Here are made-up objects, facts about them, and rows of numbers that follow some of those facts. Name the object behind each unnamed row.

Some objects and their rows:
zitu: [-26 -23  17 -29  11   5  -5   1  18 -12   4 -17   0  30   2  -1  -2  11
 -27  29  -2  -9   6   5  -4  -5  -1   4  -1   9  -1 -11   6  -4   9   6
  -9   7   9]
seme: [  5 -11   1  14 -13   0  21  -6   6   6 -14 -21 -22  39  -3 -17  -9  -5
 -15 -16 -19  -6  -7  -3 -20  -2 -19  34   6   4  -2  23   4  10 -17   6
  -8 -15 -15]
kestul: [  9  14  28  16  -5   8  -5  11  -6  31  10   8  -2 -43   1   2  15  13
   6  -7  -2 -20  -8  10  -4   4  16  29  -7  -2  -1  -4  -1   7   7   0
  -2  30  -3]
lagruvem: [-20 -19  10 -37   3   9 -12   3  16 -17   6 -13   0  24  13  -4  -2  12
 -22  23   2  -9   8  13  -8  -4  -7   3  -3  18 -11 -14   3 -11  10   5
  -8   5   9]
lagrus: [-18 -11   5 -25   8  16  -6  -5  13 -20   6 -14   6  20  13   5 -15  18
 -22  22  -4 -19   0   7  -8  -4  -2   2   9  16   9 -22   4   8   4  -7
  -3   2   0]
gruko: [  7  14  16  16  -2   3   2   2  -6  30   9  17   3 -47   5   5  17  16
   1 -10 -12 -30  -4   7  -3  -3  -1  23  -9  -9   5  -4 -10  11  -1  -5
  -6  20   8]
brugru: [  1  12 -15   0  11  -2   9   1 -13 -13  -5   4  13  -5  -1   6 -12 -20
  19   2  14  29   3 -16  16   3  -8 -26   9  -7  14   5  -4   4   0   1
   6 -11  -7]
klunu: [ 11  -8   2  15 -17   2  11  -2   4   4 -13 -20 -27  43  -1 -18 -10  -3
  -7 -19 -11  -6  -7   9 -22   4 -12  32   9  10 -10  20   8   4 -14   5
  -4 -12 -17]
stagures: [ 14  17  28  20   6   5  -6  10  -3  32   8  10  -4 -34  -5   1  13  19
  11  -9   2 -23 -10   9  -1   6  15  33  -3  -8  -2  -8   0   9   4  -1
  -2  31  -2]
zomus: [  4   7 -24   1  -7   2   0  -3 -18 -19  -6   4   9  -7   8   2 -11 -17
  12   3  11  27  -5  -5  16  -1  14 -26  -2  -5   8   3   6  -5  -4   8
  13 -11  -8]
nula: [ 11  -9   7  10 -25  -3   3  -2  13   8 -10 -24 -29  38  -7 -18  -3  -8
  -2 -21  -7  -3   0   9 -29   5   0  19   4  14 -21  19  10  -3  -5  -2
  -2  -8 -17]
somal: [  2  -1 -10   4   9 -11  -2   4  -7 -11   2   8   1   5 -13   5   2 -17
  10  -4  20  34   9  -6  18   4   7 -35   5  -8   3   6   0 -15   5   0
   8 -16   4]
skatros: [-12 -10  10 -22  19  15 -10   6  10 -21   6 -12   4  31   6   4 -14  22
 -17  16   5 -20   4  11  -4   0  -7   5  15  14   3 -23   3   0   6  -9
   0   2   4]
flite: [  2  20  31  10   4   2   7   5  -1  34   7   8   5 -49   3   5  14   9
   7  -3  -8 -20  -3  -6  -8   2  -5  29  -2  -4   8  -1  -8  20   7   3
  -9  29  -3]
vakleklo: [ -7   0  -8  -7  -3 -10   6  -6  -2  -9  -2   5   9  -7 -11   6   1 -25
   5   6  12  33   8 -18  13  -1  11 -38  -2  -7  12   8   2  -3   6   4
   5 -13  -3]
plobral: [-16  -4   4 -23   8  22  -2  -5   5 -25   4 -13   9  17  19   8 -22  19
 -21  20  -8 -26  -2   8 -10  -6  -5   1  13  14  17 -24   3  18   0  -9
  -1  -1  -4]
zatras: [  5  11 -37  -1   9  -7  -2  -7 -14 -16  -8   9  15  -5   0   2  -9 -14
  23   4   4  22  -4 -20  18  -1  -8 -23   1  -6  -3  -2  -5  -3  -6   2
   9 -11  -2]

Facts:
{bibrom daplak dibrer dronek fliku flite floveplan fludur gibra grotrovul gruko grular kestul lidil ludu luko lutri malus muder niklan pelu pimus siklan sira skavuklik skere skiklevu skopa skuflun stagures stego storil tamok trezetis truskazul vaflel vagruban vimul} π 609
{bifim braskem bregrim bruflir dabre folafles griflem grubak kirir kluferim kudrogor lagrus lagruvem mita plobral plonok pubon regok siske skatros somik statrel stila sububo tafluk tizozi trobrun trovu zestetrel zitu zoses zutruno} π 434
{broma brugru brugur bruskol dredrok driflik dubok famegu fisogol flabrek fosofe fotrem gostim gropur grosa kladel kleror kogekin kovumis larol liplik lomu lugrakle megrasku miflu momol mulaplam nerus nili pavar piber plodun pomek restul rokli seski sidrisum skaplos skeflum skistel somal steken tetrodil tido tikosil trabi treru tudave vakleklo vedral veflel vonon zasto zatras zomus zuso} π 514
{dosel doskul dridruku dugin goklur klegur klunu klutas kotril lodu moskeklon mubruzes mukem nula penas pomi raflim rulo sasker seme stusta stuzal verer zabror zapa} π 302
{broma vakleklo} χ flabrek
{broma kirir liplik} χ gibra
{broma dibrer gropur sasker zitu} χ raflim
{bruflir pomek vaflel vagruban} χ fosofe
{bruflir} χ mulaplam
{dibrer vagruban} χ dosel
{fliku} χ verer
{fliku} χ skopa
{fliku muder} χ penas
{fludur} χ zoses
{fludur sasker} χ sira
{fludur lomu mukem pimus} χ dubok
{fludur} χ bruskol
{fludur siklan zitu} χ seme
{folafles liplik pimus plonok tizozi vakleklo} χ plobral
{folafles} χ tafluk
{folafles mukem vaflel} χ grular
{fotrem larol vakleklo} χ dabre
{fotrem} χ kluferim
{fotrem tamok} χ brugru
{fotrem gropur} χ flite
{goklur} χ dredrok
{goklur mubruzes tamok} χ statrel
{goklur megrasku stego} χ tetrodil
{goklur vaflel} χ siske
{goklur somal} χ bifim
{gostim} χ zuso
{gostim steken} χ dugin
{gostim} χ truskazul
{gropur larol rokli} χ trobrun
{gropur lagruvem} χ kleror
{grosa} χ kladel
{grosa tikosil} χ famegu
{grosa} χ kotril
{grosa lagruvem steken} χ skuflun
{grosa pimus} χ gruko
{grosa pomek} χ mita
{grosa tikosil vaflel} χ storil
{grubak vagruban vedral} χ pomi
{grubak vonon zasto} χ kovumis
{grubak rokli} χ moskeklon
{kirir} χ stila
{kirir} χ zabror
{lagruvem muder siklan} χ niklan
{lagruvem stusta vedral} χ luko
{larol} χ lugrakle
{lidil} χ zapa
{lidil rulo zutruno} χ klunu
{lidil} χ miflu
{liplik pomek} χ nili
{liplik skeflum} χ skaplos
{liplik mukem} χ trovu
{lomu siklan zutruno} χ trabi
{lomu} χ stuzal
{megrasku piber} χ stagures
{megrasku} χ grotrovul
{megrasku rulo stusta} χ somik
{megrasku tudave} χ bibrom
{momol tikosil} χ nerus
{momol piber} χ skistel
{momol vonon zasto} χ skiklevu
{mubruzes steken tizozi} χ lutri
{mubruzes} χ lodu
{mubruzes vaflel} χ restul
{muder} χ klegur
{muder} χ zestetrel
{mukem vedral} χ kudrogor
{mukem} χ brugur
{mukem stusta} χ pavar
{nula tudave} χ kogekin
{piber} χ klutas
{piber stego} χ skere
{piber} χ dridruku
{plonok} χ tido
{plonok} χ lagrus
{pomek} χ doskul
{pomek} χ malus
{pomek} χ bregrim
{pomek} χ fisogol
{rokli tikosil} χ zatras
{rokli} χ driflik
{rokli} χ sidrisum
{sasker} χ pelu
{siklan} χ treru
{skeflum stusta} χ zomus
{somal} χ skatros
{stego} χ plodun
{steken} χ braskem
{steken stusta} χ sububo
{stusta tudave} χ ludu
{stusta} χ pubon
{stusta} χ daplak
{tamok} χ griflem
{tamok} χ vimul
{tikosil} χ dronek
{tizozi} χ skavuklik
{tizozi} χ floveplan
{tizozi} χ trezetis
{tudave} χ kestul
{vaflel} χ regok
{zitu} χ seski

Rows to name:
No name comes twice in this set of rows, the named rows included.
[  5  17  27  17  -3   5   7  -3   0  32   8  11   3 -48   1   7  11  11
   0  -3 -13 -28 -10   0  -4  -1  11  26  -6 -13  15  -3  -2  23   2   0
  -4  26  -2] | gibra
[  1   5  33  12  -9  -4   0   1   5  36  13  15  -2 -48  -5   3  30  10
  -4  -8  -8 -23   3   6  -1  -3  14  14 -15 -12   3   1  -6   3   9  -2
  -9  22  15] | pimus
[ 11  17  15  12  -4   4   2   5 -10  28  10  16   5 -50  16   3  16  14
   7 -11 -11 -27  -4   8  -1  -3  -7  25 -11  -4   1  -2 -11  10   1  -3
 -10  21   8] | skuflun
[-20  -2   0 -33  17  14  -8  -3  12 -20  -3 -19   8  19  13   0 -20  17
  -8  27  -3 -16  -1  -5 -10  -3 -20  11   9  21   2 -25   2  15   3  -1
  -3  10  -9] | trobrun
[ 11  20  12  15   7  -4  -7   3  -2  32   3  12   1 -39  -1   1  14  18
  14  -5  -9 -26 -12   1  -1   2  -2  34  -7  -8  -7  -8  -4  10   0  -3
  -3  29   0] | skiklevu
[  4  -3 -11   4   6 -15 -10   4  -2  -8  -3   7   0  11 -15   0   3 -16
  14   3  22  37   3  -6  19   6  19 -30   0  -8 -11   4   5 -23   5   4
  13  -7   4] | piber
[-19 -20   1 -27   8   6 -16  -4  17 -18   6  -7   1  29   2   2  -5  19
 -21  19  -4 -20   5   8  -5  -3   1  -2   1  10  -7 -22   3  -7   6 -10
  -1   0  13] | bruflir
[  5  -4   0  10 -21  -4  14 -11  14   5 -14 -24 -22  38  -5 -13 -10 -10
  -9 -18 -19  -9  -1  -1 -30   2  -8  21   6   7  -4  17   6  13  -7  -3
  -4 -14 -20] | zabror
[ -4   3 -21 -10   3 -19  -4  -5  -1  -6  -7   9   9  -3 -11  -1   4 -21
  18   9   9  34   6 -21  12   1   1 -30  -8  -5  -8   6   1 -15   4   8
   6  -8   4] | rokli
[  3 -14   3   5 -30  -9   7  -9  19  10 -10 -18 -30  35 -14 -15   6 -10
 -14 -19 -14  -7   5   9 -31   0   7  10  -5   8 -15  22   6  -3  -4  -4
  -7 -16  -7] | mukem
[  3   6  25  11  -4 -14  -3   0   8  38  10  17  -2 -43 -13   1  28  12
   1  -4 -10 -23   1   1  -3   0  13  18 -12 -12  -5  -3  -6   0   8  -5
  -6  23  14] | vagruban
[-13 -12   6 -29   0  21 -16   4   6 -24   5 -16   1  20  20   0 -17  19
 -16  21   2 -16  -3  20  -9  -5   6   9   4  21  -4 -25   9  -1   5   1
   0  10  -5] | pubon
[-18 -16  -2 -36   9   1 -18  -3  23 -15   0 -14   2  25   2  -5  -6  16
 -12  27  -1 -15   2   0 -10  -4  -3   3  -2  16 -17 -23   5  -6   7  -3
  -1   9   4] | grubak
[ 10  -8 -13  15 -18  -6   9 -14  11   4 -11 -14 -22  39  -4 -11  -9  -2
  -6 -22 -22 -17  -1   2 -25  -1 -15  17   7   6 -11  14   0   8 -15 -12
  -2 -20  -8] | doskul

Now the same objects, written a new way:
Some objects and their rows:
stila: [  5  18  -8  -6   5 -28   2  -5 -22   9  -1  13  13  14   2 -19  14  -7
   7 -16   2   5   9   3  -9 -16   3  12 -14   0 -19  35   5 -12  12  -9
  13]
sidrisum: [-11   2   8  -3 -15   0  -1  13 -14   6  -1 -10 -38 -17  11  11  -8 -16
  -2  16  11  24  12  13  26  -2  -4  19 -23  10 -20  -4  -3 -13  18  -5
  20]
verer: [-14   1  12   2  15  27 -15   0   6   3 -22   3   6   1  10 -17   8  -9
  10  11  13  -7  41  -6  -8  -8  70 -20   2   0   4   5   9   1 -24  -9
   6]
fliku: [  3 -20 -11  42  -8  -4 -16  15  20 -12  -8  27  14  10  18   2   4   5
  14  19   7 -22  51  -1 -32   2 -11   7 -46  10 -13  -3   0  20 -10  -3
   6]
bibrom: [  7 -19  -3 -13 -11 -12  -8   8  10  23  -3 -14  18   1  22  20  35   7
  18  15 -28 -17  29   3  14  21  -9  25 -27   0  12  15  -8  -8  -7  -5
   8]
siklan: [ 12  -5 -16  35 -15 -13   0   9  25 -32   9  14  21  -7  19   0  15  19
   7  26   5 -16  36  14 -15   8 -17   8 -22   8   0 -16  -9  18  -2 -10
   6]
grubak: [ -4  34  -6  13 -16 -39   5 -14 -22  -6   8  -1  -3  -4   3  -7  -5   2
   2  -4  16   8   5  10 -19 -23  -5  19 -37  18 -17   7   7  13 -17 -30
  20]
malus: [ 10  -1 -12   2  -8 -12 -33   6  26  15  -8   9   4  22  11  -7  20  22
  19  30 -10  -8  26  -7   3  13  14  25 -47  13   0  -2 -12  -7   9   5
   2]
somal: [-19 -12   8  21 -17   1  26  -9  10 -13   1 -17  -4 -10  11  16 -19 -21
 -16   4  15   7  22  -1   4 -17 -17  32 -10   9   3  -7   1 -12  17  -3
  12]
plodun: [-14 -11   9 -15 -13  -1  22  -1   4   6  -6 -18  -8 -22  16  18  -5 -24
   2   4   5  11  15   1  24  -8 -10  29 -15  -9   3   6   4 -26  22   2
  13]
stego: [ -3 -14 -14  18 -22 -15   2  -7  26   3  -5  -4  26 -10  22  18   6   9
   7   9  -6 -18  43   6 -18  13 -19  23 -45   6   6   1   4  13  -9 -10
  11]
tetrodil: [-15 -12  15 -18  -8   3  28  -1   0  10  -4 -30  -5 -13  10  23   2 -26
  -2   3  -2   6   7  -7  29  -4  -1  33  -2  -7   6  17   6 -39  22   0
  13]
daplak: [ 15 -18   2  -6  -4  -6 -12  20   2  14  10  -8   9   7  20  19  33  20
  11  21 -18 -16  32   4  10  21  -9  23 -19  10  11   8 -22  -3 -12 -12
   9]
lutri: [ 11 -19  -6   0  -9  13 -26  15  27  26 -15   4  11  21  12  12  15  11
  24  11 -15   5  29   8   9  16 -14  11  -9  15  11  20  -7 -19  18  -8
  14]
nerus: [ -9  10   6 -21 -22  -2   1  15  -4   7 -11 -15 -42 -21  10  15 -18 -17
   7   8   8  22   8  11  23 -11   0  28 -27   4   0  -2  -2 -20  22 -22
  14]
dridruku: [-21  10   3 -20  -6  11   6 -13   2  21 -25 -19   5  -8  12  -3   9  -4
   8   1   1   1  28   4  10   5  53  -3  -8  -8  25   9  16  -1 -21 -18
   6]
plonok: [  2  22 -13  14  -3 -31  11 -18 -10  -9  -1  18  16  21   2 -16 -11  -6
   0 -24  23  13   8  18 -28 -19 -20  15 -14  11   0  23  -4   4  10 -20
  12]

Which object is each row?
No name comes twice in this set of rows, the named rows included.
[-10   3   8   5 -20  -7  22   1 -19 -20  16 -11 -29  -6  11  11 -10  -1
 -24  16  19   6  20  11   8 -17 -12  32 -17  14  -7 -20 -25   4  -2  -7
   4] | vedral
[  1 -25   4  19 -12   4 -18   5  24  30  -6  -9  27   8  13   8  15   4
  16  12 -13   1  32   3   4  19  -5   6 -16  13   1  11  16  -7  13  -1
  16] | vimul
[-27   2  12  29  -6  25   8 -32  18   3 -23 -23  17  20   4  -9 -15   0
 -14  -2  20   8  37   6 -13  -5  37  -6  15  25  36  -6   7   7 -22 -19
   4] | mubruzes
[-20   1  11   5   2  29  -8 -19  16  22 -26 -26   8  19   2 -11   5   2
   1   4   6   8  26   5   7   0  55  -8  18  14  31   8  10 -18 -12 -19
  10] | lodu
[-19  11   9  10  -3  10  20 -23 -11 -12  -1 -15   1  10   8  -3   2  18
 -27   3  10  -9  47  13 -15  -6  29   5   8  15  32 -16 -17  29 -55 -17
  -2] | stusta
[-23 -21  17   5 -13  13  10   3   0  19  -1 -15 -15   0   5  13  -3 -29
  -2   6   9  25  16  -1  28   1  -1   9   3   4 -15   8  11 -29  31   7
  18] | brugru
[  0   9  -5  13 -14  -6  36  10  -3 -34  12   0 -12 -20  14   1 -11  -7
 -17  13  23   9  15  18   6 -18 -16  19   2  -2   6 -15 -18  -4  21  -6
   7] | lomu
[ 13  -5 -20  25 -17 -11  -8   7  27 -12  -4  22   9   9  18  -3  -1  21
   7  15   2   5  28  23 -12  11 -27  16 -30  14  18  -2 -21  16  15 -10
  -1] | pimus
[-37   2   6  24 -15  15  18 -42  21   1 -19 -31  27  13   4  -4  -9  -2
 -15  -3  17  -4  38  -1 -12  -4  43   3   9  13  28  -7  19   5 -26 -16
  10] | goklur
[ 16  -4 -15  -3 -16   0 -24  21  23   9 -14   9  -1  17  14  -4  16  19
  22  21 -11   4  17  14  16  18  -5  14 -30   9  18   7 -14  -9  17  -4
   4] | gruko
[ 15  -6  -8  -7 -12 -11 -21  12  25  13  -7  -1   7  17  13  -2  24  26
  18  23 -18   4   8   9  16  20   1  15 -18   8  19   8 -13 -13  16   2
   7] | grular
[-14  12  10  -5   6  20  -6 -11  -8  22  -8 -16  -1  -1   5 -28  32  -4
   2  15  -4   9  17  12  25  12  67 -23  20  -8   0   7  16  -6  -1  -1
  10] | raflim
[ -8 -23  -8  44 -16  -2  -8 -16  33   9  -5  -4  32  11  14   8   1   4
  -2  10   1   0  43   7 -16  15 -24  13 -22  26   3   0  14  11   0  -3
  18] | tamok

